Here is a tiny trained network, its code and every weight. The questions are about switching its units off for an input and a target symbol, where a switched-off unit gives its printed mean instead of its output.

import numpy as np


def w(rows, s, z=0):
    codes = np.array(rows[::2]) - 128.0
    scale = np.full(codes.shape[1], s)
    scale[-1] = z or s
    return codes * scale


def norm(h):
    return h / np.sqrt((h * h).mean(-1, keepdims=True) + 1e-5)


def f(y):
    return np.maximum(y, 0)


def softmax(a):
    e = np.exp(a - a.max(-1, keepdims=True))
    return e / e.sum(-1, keepdims=True)


def log_softmax(a):
    a = a - a.max(-1, keepdims=True)
    return a - np.log(np.exp(a).sum(-1, keepdims=True))


def net(x, mask):
    ids = ['βγεζμξπσψ'.index(c) for c in x.split()]
    T = len(ids)
    res = E[ids] + P[:T]
    u = 0
    for l in range(3):
        r = norm(res)
        for j in range(3):
            rows = slice(2 * j, 2 * j + 2)
            q, k, v = (r @ M[l][rows].T for M in (Q, K, V))
            z = softmax(np.where(np.tri(T) > 0, q @ k.T / 2**0.5, -1e9)) @ v
            o = O[l][rows]
            res = res + np.where(mask[u + j], z, o[:, -1]) @ o[:, :-1]
        u += 3
        y = f(norm(res) @ A[l][:, :-1].T + A[l][:, -1])
        res = res + np.where(mask[u : u + 4], y, B[l][:, -1]) @ B[l][:, :-1]
        u += 4
    return log_softmax(norm(res)[-1] @ U[:, :-1].T + U[:, -1])


Q, K, V, O, A, B = {}, {}, {}, {}, {}, {}
E = w([
[110,98,147],'β',
[102,154,155],'γ',
[108,186,160],'ε',
[155,97,139],'ζ',
[177,135,113],'μ',
[174,118,69],'ξ',
[160,92,132],'π',
[124,141,165],'σ',
[254,148,188],'ψ',
],0.0093)
P = w([
[37,147,44],'0',
[182,23,67],'1',
[136,1,175],'2',
[160,62,137],'3',
[143,92,151],'4',
[142,78,153],'5',
[119,69,180],'6',
[134,134,100],'7',
[135,106,122],'8',
[154,82,136],'9',
[138,79,152],'10',
[119,48,177],'11',
[133,7,182],'12',
],0.0039)
Q[0] = w([
[135,3,77],'0.h0',
[57,146,136],'0.h0',
[84,171,122],'0.h1',
[150,235,146],'0.h1',
[217,191,61],'0.h2',
[94,168,146],'0.h2',
],0.0052)
K[0] = w([
[207,47,64],'0.h0',
[115,186,254],'0.h0',
[184,87,180],'0.h1',
[182,77,88],'0.h1',
[169,41,149],'0.h2',
[138,49,95],'0.h2',
],0.008)
V[0] = w([
[195,102,75],'0.h0',
[148,195,102],'0.h0',
[203,69,105],'0.h1',
[3,145,177],'0.h1',
[132,79,151],'0.h2',
[53,127,182],'0.h2',
],0.0062)
O[0] = w([
[66,252,189,234],'0.h0',
[144,110,225,11],'0.h0',
[85,112,91,226],'0.h1',
[183,205,89,74],'0.h1',
[122,33,101,216],'0.h2',
[220,93,36,129],'0.h2',
],0.0037,0.0013)
A[0] = w([
[163,88,101,94],'0.n0',
[3,167,121,221],'0.n1',
[134,136,114,5],'0.n2',
[167,139,101,165],'0.n3',
],0.0046,0.0011)
B[0] = w([
[114,191,253,253],'0.n0',
[180,67,166,251],'0.n1',
[59,239,98,128],'0.n2',
[112,69,179,232],'0.n3',
],0.0034,0.0012)
Q[1] = w([
[66,75,37],'1.h0',
[102,185,173],'1.h0',
[135,67,228],'1.h1',
[48,98,254],'1.h1',
[163,157,179],'1.h2',
[25,148,72],'1.h2',
],0.0059)
K[1] = w([
[14,60,101],'1.h0',
[199,100,237],'1.h0',
[10,224,14],'1.h1',
[53,117,2],'1.h1',
[77,97,31],'1.h2',
[140,20,242],'1.h2',
],0.0048)
V[1] = w([
[147,160,146],'1.h0',
[3,134,86],'1.h0',
[22,249,117],'1.h1',
[50,134,37],'1.h1',
[191,185,83],'1.h2',
[197,186,97],'1.h2',
],0.0051)
O[1] = w([
[155,43,176,133],'1.h0',
[147,228,128,1],'1.h0',
[115,170,153,19],'1.h1',
[181,127,49,63],'1.h1',
[86,101,88,110],'1.h2',
[4,140,154,121],'1.h2',
],0.0045,0.0029)
A[1] = w([
[243,245,152,205],'1.n0',
[183,112,45,200],'1.n1',
[135,23,2,5],'1.n2',
[199,240,104,136],'1.n3',
],0.0036,0.0012)
B[1] = w([
[154,53,155,247],'1.n0',
[189,138,189,207],'1.n1',
[77,75,254,214],'1.n2',
[144,73,176,173],'1.n3',
],0.0039,0.0015)
Q[2] = w([
[138,55,179],'2.h0',
[90,219,77],'2.h0',
[219,254,42],'2.h1',
[206,199,9],'2.h1',
[101,185,54],'2.h2',
[163,139,244],'2.h2',
],0.0084)
K[2] = w([
[95,172,63],'2.h0',
[155,6,182],'2.h0',
[63,71,30],'2.h1',
[91,52,53],'2.h1',
[116,50,180],'2.h2',
[82,180,73],'2.h2',
],0.011)
V[2] = w([
[88,253,136],'2.h0',
[105,19,125],'2.h0',
[229,128,186],'2.h1',
[31,62,101],'2.h1',
[96,137,245],'2.h2',
[132,164,2],'2.h2',
],0.0072)
O[2] = w([
[46,136,27,88],'2.h0',
[162,69,252,164],'2.h0',
[168,227,51,250],'2.h1',
[166,2,56,109],'2.h1',
[66,144,158,215],'2.h2',
[201,92,87,2],'2.h2',
],0.0064,0.0048)
A[2] = w([
[114,231,124,3],'2.n0',
[99,3,163,174],'2.n1',
[197,72,203,106],'2.n2',
[124,120,159,104],'2.n3',
],0.0061,0.0021)
B[2] = w([
[10,24,163,192],'2.n0',
[93,186,3,253],'2.n1',
[181,198,146,243],'2.n2',
[110,104,67,162],'2.n3',
],0.0054,0.0032)
U = w([
[190,101,111,130],'β',
[120,62,67,187],'γ',
[80,109,97,152],'ε',
[166,164,133,2],'ζ',
[55,188,146,111],'μ',
[158,192,64,63],'ξ',
[157,168,134,189],'π',
[129,8,178,128],'σ',
[122,147,143,81],'ψ',
],0.014,0.0036)

Each question gives the input, a string of symbols that net reads in full, and the target symbol t.
The units are the heads (2 rows each of Q, K, V and O) and the neurons (one row each of A and B). Each row of codes is followed by its name. A weight is (code - 128) times the scale printed after its matrix; where a second scale follows, it is the last column's (O, A, B and U).
mask holds one flag per unit, layer by layer, with each layer's heads first. A switched-off unit (its flag False) gives its mean, the last column of its rows in O or B, instead of its output. The means were averaged over made-up inputs and are rounded, as every weight is.
A unit's drop is (log p(t) with every unit on - log p(t) with that unit switched off) / (log p(t) with every unit on - log p(t) with every unit switched off).
The circuit of an input: a set's keep is (log p(t) with only the set's units on - log p(t) with every unit switched off) / (log p(t) with every unit on - log p(t) with every unit switched off). Starting from the 12 units with the biggest drops (on a tie, the unit counted first), units are removed one at a time, each time the one whose removal leaves the highest keep (on an exact tie, the one counted first), for as long as the keep stays at least 0.8.
units of the circuit, in order: the units of the circuit, biggest drop first
unit that matters most: the unit with the biggest drop
k most important neurons of layer l: the k neurons of layer l with the biggest drops, biggest first
heads that matter: for each layer, one digit per head in row order, 1 if its drop is at least 0.15 and else 0, layers parted by /
drop of u: that unit's drop, to one decimal
input μ ε ψ σ π σ ψ σ ξ ξ, target μ: heads that matter => 001 / 000 / 000
input ξ μ σ σ σ ξ ζ, target ξ: units of the circuit, in order => (1.h0; 2.h0; 1.h1; 2.h1)
input ε μ σ π μ ζ γ π σ σ μ σ, target ε: units of the circuit, in order => (2.h0; 2.h1)
input ζ β μ σ σ ψ γ, target π: unit that matters most => 0.n1
input σ ξ σ μ σ ζ σ, target σ: units of the circuit, in order => (1.h2; 0.h1; 2.h1)
input γ σ ξ ζ, target γ: heads that matter => 010 / 001 / 000
input ξ σ μ σ σ σ, target ξ: units of the circuit, in order => (1.h0; 2.h0; 2.h2; 0.h2)
input σ β μ σ μ σ μ μ σ σ μ, target σ: units of the circuit, in order => (0.h1; 1.h2; 2.h1)
input σ μ σ ξ β μ ξ μ γ μ σ σ γ, target σ: heads that matter => 110 / 001 / 110
input μ μ μ β σ σ ψ ψ, target μ: units of the circuit, in order => (0.h2; 0.h0; 2.h2)
input ψ γ β, target μ: heads that matter => 101 / 010 / 001
input σ ε ε ε γ, target σ: units of the circuit, in order => (0.h0; 1.h2; 0.h1; 2.h1)
input ξ μ σ ψ ε σ γ ξ ψ, target ξ: units of the circuit, in order => (1.h0; 2.h0; 0.h2)
input σ μ ξ σ ε σ ε ξ σ σ ζ μ, target σ: units of the circuit, in order => (2.h1)
input μ β μ ζ, target μ: heads that matter => 101 / 000 / 000
input μ π σ β γ γ ξ μ, target μ: 2 most important neurons of layer 0 => (0.n1; 0.n3)
input γ σ π π, target γ: drop of 0.h1 => 1.1
input β μ ξ γ ε μ μ γ μ γ π π, target β: drop of 0.h1 => 0.3
input β σ γ σ ξ ξ β σ σ μ, target β: drop of 0.h1 => 0.5
input ε γ γ μ ξ π σ π σ σ σ ζ β, target ε: units of the circuit, in order => (2.h0)
input μ γ μ σ ξ σ ζ ζ σ π π μ, target μ: 2 most important neurons of layer 2 => (2.n0; 2.n2)
